Here is a tiny trained network, its code and every weight. The questions are about switching its units off for an input and a target symbol, where a switched-off unit gives its printed mean instead of its output.

import numpy as np


def w(rows, s, z=0):
    codes = np.array(rows[::2]) - 128.0
    scale = np.full(codes.shape[1], s)
    scale[-1] = z or s
    return codes * scale


def norm(h):
    return h / np.sqrt((h * h).mean(-1, keepdims=True) + 1e-5)


def f(y):
    return y / 2 * (1 + np.tanh(0.7978845608 * (y + 0.044715 * y**3)))


def softmax(a):
    e = np.exp(a - a.max(-1, keepdims=True))
    return e / e.sum(-1, keepdims=True)


def log_softmax(a):
    a = a - a.max(-1, keepdims=True)
    return a - np.log(np.exp(a).sum(-1, keepdims=True))


def net(x, mask):
    ids = ['ΛΞΠΣΩαβγδζημφψ'.index(c) for c in x.split()]
    T = len(ids)
    res = E[ids] + P[:T]
    u = 0
    for l in range(2):
        r = norm(res)
        for j in range(3):
            rows = slice(2 * j, 2 * j + 2)
            q, k, v = (r @ M[l][rows].T for M in (Q, K, V))
            z = softmax(np.where(np.tri(T) > 0, q @ k.T / 2**0.5, -1e9)) @ v
            o = O[l][rows]
            res = res + np.where(mask[u + j], z, o[:, -1]) @ o[:, :-1]
        u += 3
        y = f(norm(res) @ A[l][:, :-1].T + A[l][:, -1])
        res = res + np.where(mask[u : u + 12], y, B[l][:, -1]) @ B[l][:, :-1]
        u += 12
    return log_softmax(norm(res)[-1] @ U[:, :-1].T + U[:, -1])


Q, K, V, O, A, B = {}, {}, {}, {}, {}, {}
E = w([
[120,96,75,193,206],'Λ',
[147,129,179,82,141],'Ξ',
[84,160,116,184,155],'Π',
[165,99,219,75,213],'Σ',
[129,149,172,92,159],'Ω',
[90,97,2,124,180],'α',
[137,142,189,98,154],'β',
[106,59,97,149,98],'γ',
[84,180,119,102,173],'δ',
[108,176,168,97,176],'ζ',
[172,168,118,143,199],'η',
[178,97,131,178,110],'μ',
[70,161,129,99,75],'φ',
[141,139,97,63,104],'ψ',
],0.011)
P = w([
[70,1,126,111,191],'0',
[85,16,133,105,179],'1',
[95,29,130,109,168],'2',
[103,50,135,111,159],'3',
[113,60,139,113,150],'4',
[117,76,138,114,138],'5',
[129,90,138,116,129],'6',
[135,103,138,118,119],'7',
[142,119,137,118,113],'8',
[150,133,138,125,101],'9',
[159,144,134,126,90],'10',
[168,167,136,132,81],'11',
[172,171,139,128,73],'12',
[181,182,140,123,65],'13',
],0.0053)
Q[0] = w([
[141,157,167,100,169],'L0H0',
[101,191,207,6,217],'L0H0',
[134,145,121,141,148],'L0H1',
[134,120,85,154,91],'L0H1',
[133,110,153,62,136],'L0H2',
[94,94,112,149,104],'L0H2',
],0.016)
K[0] = w([
[230,209,128,142,84],'L0H0',
[179,237,125,149,44],'L0H0',
[138,166,117,160,153],'L0H1',
[174,53,146,152,19],'L0H1',
[242,96,90,66,100],'L0H2',
[47,2,98,122,146],'L0H2',
],0.0062)
V[0] = w([
[253,132,66,167,199],'L0H0',
[143,79,30,122,37],'L0H0',
[136,202,115,78,139],'L0H1',
[233,151,149,218,91],'L0H1',
[94,4,131,217,162],'L0H2',
[169,243,120,158,160],'L0H2',
],0.0038)
O[0] = w([
[225,141,43,163,182,111],'L0H0',
[97,128,139,228,112,2],'L0H0',
[81,161,69,119,118,125],'L0H1',
[90,59,150,112,170,20],'L0H1',
[181,221,92,105,35,173],'L0H2',
[67,4,104,62,144,112],'L0H2',
],0.004)
A[0] = w([
[199,56,184,142,52,84],'L0N0',
[76,48,15,95,110,13],'L0N1',
[116,166,127,107,64,56],'L0N2',
[81,142,88,70,49,129],'L0N3',
[83,141,92,174,155,147],'L0N4',
[96,61,116,234,222,83],'L0N5',
[134,184,198,127,119,252],'L0N6',
[38,77,149,239,118,66],'L0N7',
[124,77,139,172,134,38],'L0N8',
[255,103,58,225,175,132],'L0N9',
[212,129,146,60,80,135],'L0N10',
[33,164,137,116,226,103],'L0N11',
],0.0058,0.0014)
B[0] = w([
[124,132,124,210,216,145],'L0N0',
[183,46,151,78,152,117],'L0N1',
[101,131,134,112,92,131],'L0N2',
[69,112,215,76,166,146],'L0N3',
[127,82,149,145,70,147],'L0N4',
[113,173,204,105,196,131],'L0N5',
[103,95,78,161,60,223],'L0N6',
[170,168,157,75,122,138],'L0N7',
[162,165,191,143,174,102],'L0N8',
[3,94,166,70,205,172],'L0N9',
[113,192,135,191,112,181],'L0N10',
[189,137,166,205,113,252],'L0N11',
],0.005,0.0038)
Q[1] = w([
[116,160,169,108,142],'L1H0',
[152,227,113,91,254],'L1H0',
[64,129,26,160,144],'L1H1',
[162,179,116,50,129],'L1H1',
[120,76,112,151,96],'L1H2',
[146,128,101,59,191],'L1H2',
],0.0071)
K[1] = w([
[181,190,146,85,142],'L1H0',
[105,178,69,153,143],'L1H0',
[166,87,174,254,102],'L1H1',
[184,107,147,85,202],'L1H1',
[190,175,139,193,155],'L1H2',
[69,163,202,157,71],'L1H2',
],0.0071)
V[1] = w([
[116,21,130,125,134],'L1H0',
[72,88,187,207,254],'L1H0',
[130,132,110,110,235],'L1H1',
[139,36,147,148,169],'L1H1',
[156,194,89,116,194],'L1H2',
[182,95,114,115,95],'L1H2',
],0.0037)
O[1] = w([
[98,251,116,143,174,5],'L1H0',
[131,162,78,114,23,174],'L1H0',
[182,182,184,146,63,158],'L1H1',
[160,15,151,117,111,63],'L1H1',
[41,127,83,134,199,169],'L1H2',
[121,85,186,89,100,68],'L1H2',
],0.0029,0.0026)
A[1] = w([
[156,189,87,75,90,173],'L1N0',
[159,23,118,110,138,94],'L1N1',
[76,154,109,171,66,139],'L1N2',
[175,146,52,121,105,133],'L1N3',
[130,122,160,121,158,122],'L1N4',
[208,139,121,87,206,150],'L1N5',
[105,180,144,59,84,129],'L1N6',
[124,151,135,1,123,2],'L1N7',
[167,94,127,146,74,113],'L1N8',
[72,102,179,151,126,105],'L1N9',
[144,147,116,212,130,75],'L1N10',
[80,61,157,121,163,84],'L1N11',
],0.0085,0.0036)
B[1] = w([
[118,100,155,169,174,241],'L1N0',
[122,99,220,162,106,135],'L1N1',
[87,138,109,83,97,207],'L1N2',
[129,70,63,192,145,131],'L1N3',
[137,168,96,102,102,141],'L1N4',
[125,136,61,127,2,189],'L1N5',
[169,66,138,103,182,253],'L1N6',
[192,177,174,137,169,177],'L1N7',
[66,128,151,160,136,129],'L1N8',
[135,120,56,133,102,142],'L1N9',
[122,188,106,140,144,154],'L1N10',
[115,152,126,172,98,131],'L1N11',
],0.0061,0.0046)
U = w([
[108,29,82,116,115,101],'Λ',
[175,135,142,100,29,51],'Ξ',
[122,123,132,134,110,51],'Π',
[89,124,99,121,97,231],'Σ',
[142,153,50,71,136,123],'Ω',
[88,61,174,183,62,169],'α',
[132,119,140,123,97,56],'β',
[125,121,149,145,114,19],'γ',
[44,99,121,118,213,4],'δ',
[169,145,171,85,195,238],'ζ',
[206,102,71,191,78,145],'η',
[131,141,91,247,189,5],'μ',
[62,105,161,37,81,81],'φ',
[104,237,153,138,105,148],'ψ',
],0.012,0.003)

Each question gives the input, a string of symbols that net reads in full, and the target symbol t.
The units are the heads (2 rows each of Q, K, V and O) and the neurons (one row each of A and B). Each row of codes is followed by its name. A weight is (code - 128) times the scale printed after its matrix; where a second scale follows, it is the last column's (O, A, B and U).
mask holds one flag per unit, layer by layer, with each layer's heads first. A switched-off unit (its flag False) gives its mean, the last column of its rows in O or B, instead of its output. The means were averaged over made-up inputs and are rounded, as every weight is.
A unit's drop is (log p(t) with every unit on - log p(t) with that unit switched off) / (log p(t) with every unit on - log p(t) with every unit switched off).
The circuit of an input: a set's keep is (log p(t) with only the set's units on - log p(t) with every unit switched off) / (log p(t) with every unit on - log p(t) with every unit switched off). Starting from the 12 units with the biggest drops (on a tie, the unit counted first), units are removed one at a time, each time the one whose removal leaves the highest keep (on an exact tie, the one counted first), for as long as the keep stays at least 0.8.
circuit, biggest first: the units of the circuit, biggest drop first
top k neurons: the k neurons with the biggest drops, biggest first
which heads matter: for each layer, one digit per head in row order, 1 if its drop is at least 0.15 and else 0, layers parted by /
drop when u is switched off: that unit's drop, to one decimal
input η Λ μ Π ζ β Π γ ζ ζ Π ψ Π α, target Λ: circuit, biggest first -> [L0N1; L1N1; L0H1]
input η ζ γ Ξ Π Ξ ζ ζ γ ψ Π α, target Λ: circuit, biggest first -> [L0N1; L1N1; L0N9]
input γ η α ζ Π Λ, target δ: circuit, biggest first -> [L0N9]
input β ζ ψ Π μ ζ δ, target μ: top 3 neurons -> [L0N9; L0N11; L1N3]
input ζ δ β γ η ζ ζ ζ Π ζ ζ ζ μ Ξ, target μ: top 2 neurons -> [L0N9; L0N10]
input ζ Π Π γ ζ ζ Ξ ζ γ δ ζ Π ζ η, target Ω: circuit, biggest first -> [L0N9; L1N5; L0H2]
input ζ Ξ ζ δ Π η, target Ω: circuit, biggest first -> [L0N9; L1N5]
input Π ζ Π β Π Λ ζ β ψ β, target ψ: which heads matter -> 101 / 000
input γ φ Π δ, target φ: which heads matter -> 100 / 000
input ζ ζ η ζ, target η: which heads matter -> 100 / 000
input γ ζ γ ζ ζ ζ δ η ζ ζ Σ φ Ξ, target φ: which heads matter -> 101 / 000
input Π ζ η ζ Ξ, target η: top 2 neurons -> [L0N9; L1N5]
input η ζ β, target η: top 4 neurons -> [L0N9; L1N5; L0N3; L0N4]
input Π ψ Π ζ, target ψ: which heads matter -> 001 / 000
input ψ δ ζ Π Π φ ζ ζ, target φ: top neuron -> [L0N6]
input γ ζ ζ δ, target ζ: top 2 neurons -> [L0N3; L0N10]
input ζ ζ φ Π Ω, target φ: top 2 neurons -> [L0N6; L1N5]
input η Λ η ζ ζ ζ γ η Π Π μ μ, target μ: top 2 neurons -> [L0N0; L0N9]
input γ Ξ ζ ζ ζ ζ δ Ω ζ ζ ψ Ξ, target ψ: top 3 neurons -> [L0N9; L0N0; L1N5]
input ζ δ ψ δ, target ψ: top neuron -> [L0N11]
input ζ μ Π δ, target μ: top 2 neurons -> [L0N9; L1N3]
input β ζ ζ Ξ δ γ ζ ζ φ ζ ζ γ Ξ, target ζ: top 3 neurons -> [L0N11; L1N5; L0N4]
input ζ Ξ ζ Π ψ ζ ζ Π γ Π ζ φ Ξ δ, target φ: top 2 neurons -> [L0N11; L1N2]
input ζ ζ Π ψ ζ ζ, target ψ: top 2 neurons -> [L0N11; L0N9]
input γ ζ δ β ζ ζ δ Ξ β μ ζ, target μ: drop when L0H0 is switched off -> 0.6
input Π μ ζ ζ, target μ: drop when L0N6 is switched off -> 0.2
input ζ Π γ Π ζ δ α η δ, target η: drop when L1N11 is switched off -> 0.0
input Σ Π δ ζ Ω α ψ ψ, target ζ: drop when L1N7 is switched off -> 0.1
input ζ γ α ζ ζ η Λ Π, target ψ: top neuron -> [L0N5]
